Below are the code and all the weights of a small trained network. Each question names an input and a target symbol and asks about switching units off, where a switched-off unit gives its printed mean instead of its output.

import numpy as np


def w(rows, s, z=0):
    codes = np.array(rows[::2]) - 128.0
    scale = np.full(codes.shape[1], s)
    scale[-1] = z or s
    return codes * scale


def norm(h):
    return h / np.sqrt((h * h).mean(-1, keepdims=True) + 1e-5)


def f(y):
    return y / 2 * (1 + np.tanh(0.7978845608 * (y + 0.044715 * y**3)))


def softmax(a):
    e = np.exp(a - a.max(-1, keepdims=True))
    return e / e.sum(-1, keepdims=True)


def log_softmax(a):
    a = a - a.max(-1, keepdims=True)
    return a - np.log(np.exp(a).sum(-1, keepdims=True))


def net(x, mask):
    ids = ['βγηλσω'.index(c) for c in x.split()]
    T = len(ids)
    res = E[ids] + P[:T]
    u = 0
    for l in range(2):
        q, k, v = (norm(res) @ M[l].T for M in (Q, K, V))
        z = softmax(np.where(np.tri(T) > 0, q @ k.T / 2**0.5, -1e9)) @ v
        res = res + np.where(mask[u], z, O[l][:, -1]) @ O[l][:, :-1]
        u += 1
        y = f(norm(res) @ A[l][:, :-1].T + A[l][:, -1])
        res = res + np.where(mask[u : u + 4], y, B[l][:, -1]) @ B[l][:, :-1]
        u += 4
    return log_softmax(norm(res)[-1] @ U[:, :-1].T + U[:, -1])


Q, K, V, O, A, B = {}, {}, {}, {}, {}, {}
E = w([
[84,125,87,105,102,122,172],'β',
[86,140,121,140,173,136,146],'γ',
[120,168,148,158,150,112,127],'η',
[141,120,112,93,129,254,133],'λ',
[76,143,197,107,182,191,120],'σ',
[142,125,125,71,140,157,154],'ω',
],0.026)
P = w([
[139,98,147,56,73,99,160],'0',
[189,145,123,135,115,99,186],'1',
[123,148,93,184,97,90,182],'2',
[103,131,90,183,108,132,179],'3',
[28,74,2,227,79,122,157],'4',
[170,151,167,86,197,102,106],'5',
[96,101,119,122,133,134,107],'6',
[128,58,189,50,159,115,93],'7',
[127,85,21,193,107,142,94],'8',
[73,110,94,153,197,121,95],'9',
[213,184,47,219,206,121,97],'10',
[63,31,139,122,164,137,99],'11',
],0.011)
Q[0] = w([
[46,63,200,46,134,127,52],'L0H0',
[140,84,76,210,68,91,1],'L0H0',
],0.0071)
K[0] = w([
[113,156,2,214,76,139,132],'L0H0',
[208,207,125,154,161,97,231],'L0H0',
],0.0079)
V[0] = w([
[99,51,202,15,77,168,2],'L0H0',
[62,83,100,128,182,130,211],'L0H0',
],0.0086)
O[0] = w([
[128,61,144,203,124,151,152,130],'L0H0',
[8,174,137,170,164,105,181,254],'L0H0',
],0.013,0.0068)
A[0] = w([
[122,198,109,144,85,59,10,150],'L0N0',
[39,200,115,141,52,255,105,249],'L0N1',
[222,175,52,124,114,170,222,194],'L0N2',
[65,125,148,122,86,31,170,121],'L0N3',
],0.0079,0.0016)
B[0] = w([
[12,100,94,192,125,183,104,129],'L0N0',
[202,149,102,163,151,36,155,244],'L0N1',
[138,232,103,152,96,85,60,157],'L0N2',
[87,43,254,99,183,204,57,159],'L0N3',
],0.0094,0.011)
Q[1] = w([
[113,85,47,97,141,102,117],'L1H0',
[114,152,157,2,130,146,81],'L1H0',
],0.0088)
K[1] = w([
[254,186,149,143,192,132,95],'L1H0',
[82,126,84,209,119,118,160],'L1H0',
],0.0073)
V[1] = w([
[130,58,93,1,70,82,213],'L1H0',
[178,198,14,156,162,185,190],'L1H0',
],0.0069)
O[1] = w([
[241,165,241,190,178,81,179,58],'L1H0',
[64,145,249,161,200,138,75,255],'L1H0',
],0.016,0.0055)
A[1] = w([
[156,163,94,152,192,255,122,111],'L1N0',
[142,210,60,37,133,21,166,254],'L1N1',
[39,69,237,156,125,33,124,114],'L1N2',
[174,82,113,100,78,232,181,134],'L1N3',
],0.0068,0.0038)
B[1] = w([
[100,164,108,84,237,80,85,208],'L1N0',
[55,247,115,181,43,232,158,191],'L1N1',
[131,132,235,199,88,128,107,254],'L1N2',
[157,116,93,166,73,178,184,116],'L1N3',
],0.011,0.0055)
U = w([
[121,178,221,153,50,232,210,251],'β',
[43,220,153,105,119,30,176,83],'γ',
[77,179,101,58,99,78,53,158],'η',
[145,93,181,121,207,150,17,147],'λ',
[113,23,99,104,135,166,159,61],'σ',
[177,153,188,94,152,3,217,109],'ω',
],0.0069,0.0033)

Each question gives the input, a string of symbols that net reads in full, and the target symbol t.
The units are the heads (2 rows each of Q, K, V and O) and the neurons (one row each of A and B). Each row of codes is followed by its name. A weight is (code - 128) times the scale printed after its matrix; where a second scale follows, it is the last column's (O, A, B and U).
mask holds one flag per unit, layer by layer, with each layer's heads first. A switched-off unit (its flag False) gives its mean, the last column of its rows in O or B, instead of its output. The means were averaged over made-up inputs and are rounded, as every weight is.
A unit's drop is (log p(t) with every unit on - log p(t) with that unit switched off) / (log p(t) with every unit on - log p(t) with every unit switched off).
The circuit of an input: a set's keep is (log p(t) with only the set's units on - log p(t) with every unit switched off) / (log p(t) with every unit on - log p(t) with every unit switched off). Starting from all 10 units, units are removed one at a time, each time the one whose removal leaves the highest keep (on an exact tie, the one counted first), for as long as the keep stays at least 0.8.
units of the circuit, in order: the units of the circuit, biggest drop first
unit that matters most: the unit with the biggest drop
top k neurons: the k neurons with the biggest drops, biggest first
k most important neurons of layer l: the k neurons of layer l with the biggest drops, biggest first
input η λ γ η η β η γ, target η: units of the circuit, in order : L1H0, L0H0, L0N0
input η λ λ η γ, target λ: 3 most important neurons of layer 0 : L0N0, L0N3, L0N1
input ω λ η λ, target ω: units of the circuit, in order : L0N1, L1H0
input η η γ η γ, target η: units of the circuit, in order : L0H0, L1H0, L0N0
input λ λ λ λ, target λ: units of the circuit, in order : L0H0, L1N0
input σ σ γ λ, target σ: top neuron : L1N2
input η η ω η γ η η, target η: units of the circuit, in order : L0N0, L1H0, L0H0
input β ω γ, target β: top 3 neurons : L1N1, L0N3, L1N0
input β β λ η, target β: top 2 neurons : L1N1, L0N3
input β σ η λ λ λ, target η: 2 most important neurons of layer 1 : L1N0, L1N2
input λ γ ω γ λ η λ ω γ σ η, target ω: 2 most important neurons of layer 1 : L1N2, L1N1
input λ η η η λ σ, target η: 3 most important neurons of layer 0 : L0N1, L0N0, L0N3
input γ ω ω η λ λ λ η η γ ω, target η: top 2 neurons : L0N2, L0N1
input λ λ λ η ω, target λ: units of the circuit, in order : L1H0, L1N1
input γ β ω, target β: top 3 neurons : L1N1, L1N0, L0N3
input λ λ λ γ λ β, target λ: top 2 neurons : L0N3, L1N1
input γ η λ ω γ ω β, target β: units of the circuit, in order : L1N0, L1N1
input σ ω γ, target σ: units of the circuit, in order : L0H0, L1H0, L1N1
input ω η η, target ω: units of the circuit, in order : L1H0
input σ γ γ λ λ γ λ β λ λ ω, target β: top 2 neurons : L0N3, L0N2
input λ λ β η η, target λ: unit that matters most : L0N3
input λ λ λ λ ω, target λ: units of the circuit, in order : L1H0, L0N3
input η λ ω, target η: top 2 neurons : L0N2, L1N2
input σ σ γ η ω γ γ λ β λ, target γ: units of the circuit, in order : L0N1, L0H0, L0N3
input ω η σ, target ω: units of the circuit, in order : L1H0, L0N1
input λ λ λ η γ, target λ: 2 most important neurons of layer 0 : L0N3, L0N2
input ω σ η γ ω β, target β: top 3 neurons : L1N0, L1N1, L1N2
input ω γ ω λ, target ω: top 2 neurons : L0N1, L1N2
input σ η ω, target σ: unit that matters most : L0H0
